Below is a small trained network, with its code and all its weights. Each question gives an input and a target symbol and asks what happens when units are switched off, that is, made to give their printed mean instead of their output.

import numpy as np


def w(rows, s, z=0):
    codes = np.array(rows[::2]) - 128.0
    scale = np.full(codes.shape[1], s)
    scale[-1] = z or s
    return codes * scale


def f(y):
    return y / 2 * (1 + np.tanh(0.7978845608 * (y + 0.044715 * y**3)))


def softmax(a):
    e = np.exp(a - a.max(-1, keepdims=True))
    return e / e.sum(-1, keepdims=True)


def log_softmax(a):
    a = a - a.max(-1, keepdims=True)
    return a - np.log(np.exp(a).sum(-1, keepdims=True))


def net(x, mask):
    ids = ['αβγδεζηθστφψω'.index(c) for c in x.split()]
    T = len(ids)
    res = E[ids] + P[:T]
    r = res
    for j in range(2):
        rows = slice(2 * j, 2 * j + 2)
        q, k, v = (r @ M[0][rows].T for M in (Q, K, V))
        z = softmax(np.where(np.tri(T) > 0, q @ k.T / 2**0.5, -1e9)) @ v
        o = O[0][rows]
        res = res + np.where(mask[j], z, o[:, -1]) @ o[:, :-1]
    y = f(res @ A[0][:, :-1].T + A[0][:, -1])
    res = res + np.where(mask[2:6], y, B[0][:, -1]) @ B[0][:, :-1]
    return log_softmax(res[-1] @ U[:, :-1].T + U[:, -1])


Q, K, V, O, A, B = {}, {}, {}, {}, {}, {}
E = w([
[78,199,154,107,187],'α',
[144,184,192,119,139],'β',
[237,161,163,106,90],'γ',
[233,57,173,179,133],'δ',
[90,163,54,135,133],'ε',
[230,158,193,119,160],'ζ',
[90,171,104,132,166],'η',
[232,187,249,85,102],'θ',
[92,169,115,138,168],'σ',
[21,197,86,108,120],'τ',
[112,146,81,153,195],'φ',
[72,176,94,125,139],'ψ',
[114,210,158,78,97],'ω',
],0.018)
P = w([
[133,191,156,167,133],'0',
[95,109,197,172,176],'1',
[139,194,117,180,66],'2',
[113,68,179,156,175],'3',
[125,172,141,198,42],'4',
[82,87,167,110,162],'5',
[202,194,141,167,95],'6',
[136,42,158,105,172],'7',
[128,169,184,198,74],'8',
[93,97,131,47,172],'9',
[196,172,90,172,126],'10',
[112,95,116,5,181],'11',
[210,194,137,161,129],'12',
],0.018)
Q[0] = w([
[121,6,126,91,159],'h1',
[110,87,140,156,84],'h1',
[155,178,143,181,112],'h2',
[142,83,98,90,163],'h2',
],0.017)
K[0] = w([
[128,210,150,248,109],'h1',
[133,57,134,211,130],'h1',
[101,79,97,2,151],'h2',
[115,229,108,204,147],'h2',
],0.01)
V[0] = w([
[162,102,79,155,103],'h1',
[109,117,106,136,212],'h1',
[6,161,83,113,127],'h2',
[104,148,126,162,209],'h2',
],0.013)
O[0] = w([
[112,239,26,34,193,25],'h1',
[140,174,176,150,250,82],'h1',
[41,174,160,126,97,2],'h2',
[183,140,205,101,228,161],'h2',
],0.011,0.0074)
A[0] = w([
[183,248,89,138,254,79],'n1',
[164,142,181,132,162,218],'n2',
[238,239,247,194,154,92],'n3',
[65,14,245,76,178,254],'n4',
],0.0073,0.0041)
B[0] = w([
[155,154,203,88,239,159],'n1',
[14,108,33,51,70,182],'n2',
[101,132,111,154,181,251],'n3',
[92,118,1,135,57,183],'n4',
],0.0084,0.024)
U = w([
[32,36,102,97,161,158],'α',
[63,76,137,81,136,218],'β',
[159,254,46,110,99,254],'γ',
[147,148,125,33,164,92],'δ',
[101,202,175,88,141,173],'ε',
[124,118,141,130,182,103],'ζ',
[81,148,119,109,163,12],'η',
[129,102,200,196,126,66],'θ',
[69,104,161,107,164,62],'σ',
[67,206,134,153,92,53],'τ',
[86,115,152,60,184,4],'φ',
[76,170,142,124,135,104],'ψ',
[68,114,243,167,99,117],'ω',
],0.0074,0.0046)

Each question gives the input, a string of symbols that net reads in full, and the target symbol t.
The units are the heads (2 rows each of Q, K, V and O) and the neurons (one row each of A and B). Each row of codes is followed by its name. A weight is (code - 128) times the scale printed after its matrix; where a second scale follows, it is the last column's (O, A, B and U).
mask holds one flag per unit, heads first, then neurons. A switched-off unit (its flag False) gives its mean, the last column of its rows in O or B, instead of its output. The means were averaged over made-up inputs and are rounded, as every weight is.
A unit's drop is (log p(t) with every unit on - log p(t) with that unit switched off) / (log p(t) with every unit on - log p(t) with every unit switched off).
The circuit of an input: a set's keep is (log p(t) with only the set's units on - log p(t) with every unit switched off) / (log p(t) with every unit on - log p(t) with every unit switched off). Starting from all 6 units, units are removed one at a time, each time the one whose removal leaves the highest keep (on an exact tie, the one counted first), for as long as the keep stays at least 0.8.
units of the circuit, in order: the units of the circuit, biggest drop first
most important unit: the unit with the biggest drop
k most important neurons: the k neurons with the biggest drops, biggest first
heads that matter: for each layer, one digit per head in row order, 1 if its drop is at least 0.15 and else 0, layers parted by /
input γ γ τ α σ δ ψ, target δ: units of the circuit, in order : [h1, n1, h2]
input β ε ε ω γ, target ω: units of the circuit, in order : [h1, h2]
input θ σ ζ γ γ ω ω θ φ θ ζ α α, target α: units of the circuit, in order : [h1, n2, n4]
input ψ γ δ, target γ: most important neuron : [n1]
input ω β γ φ η, target φ: heads that matter : 11
input ω θ γ ψ η ω τ η θ ζ ζ ω ε, target ω: units of the circuit, in order : [h1, h2, n4]
input τ γ δ ω γ θ φ, target θ: heads that matter : 10
input γ σ δ θ, target α: units of the circuit, in order : [n2, n4]
input ε σ ε β γ θ ω τ γ, target τ: heads that matter : 11
input τ θ ω β γ ω θ θ β, target θ: units of the circuit, in order : [h2, h1, n4]
input θ δ γ, target δ: units of the circuit, in order : [h2, h1, n1]
input β α θ η φ α τ τ τ, target τ: 2 most important neurons : [n4, n1]
input ζ ε σ, target ε: units of the circuit, in order : [h1, h2]
input γ γ σ θ, target α: heads that matter : 00
input ω ζ γ τ ψ θ φ ζ ε α γ, target α: most important unit : h1
input ε ζ ω τ ε γ γ ε β, target ε: units of the circuit, in order : [h1, n1]
input γ ζ δ γ ψ, target γ: units of the circuit, in order : [h1, h2]
input ψ θ ψ φ θ θ α, target θ: heads that matter : 11
input θ ψ ε ω τ ψ ε φ γ, target φ: 2 most important neurons : [n1, n2]
input ω γ ζ γ ζ φ α τ β, target τ: 3 most important neurons : [n4, n1, n2]
input α β τ θ ω ω ζ, target ω: units of the circuit, in order : [h2, h1]
input ε δ γ θ ε γ ζ ε ψ, target ε: heads that matter : 10
input α γ θ φ τ γ ζ ε θ ζ γ θ τ, target θ: most important neuron : [n2]
input γ α β β γ α ω γ δ φ τ δ γ, target δ: units of the circuit, in order : [h1, n1]
input γ ζ ε θ δ θ τ γ ω, target γ: heads that matter : 11
input α ω ε γ η ε γ ψ ζ θ ψ, target θ: heads that matter : 10
input ψ ω ε, target ω: heads that matter : 10
input γ ζ ω γ β ε θ τ φ φ ω ε θ, target ε: heads that matter : 11
input σ γ θ γ γ τ γ, target τ: heads that matter : 01
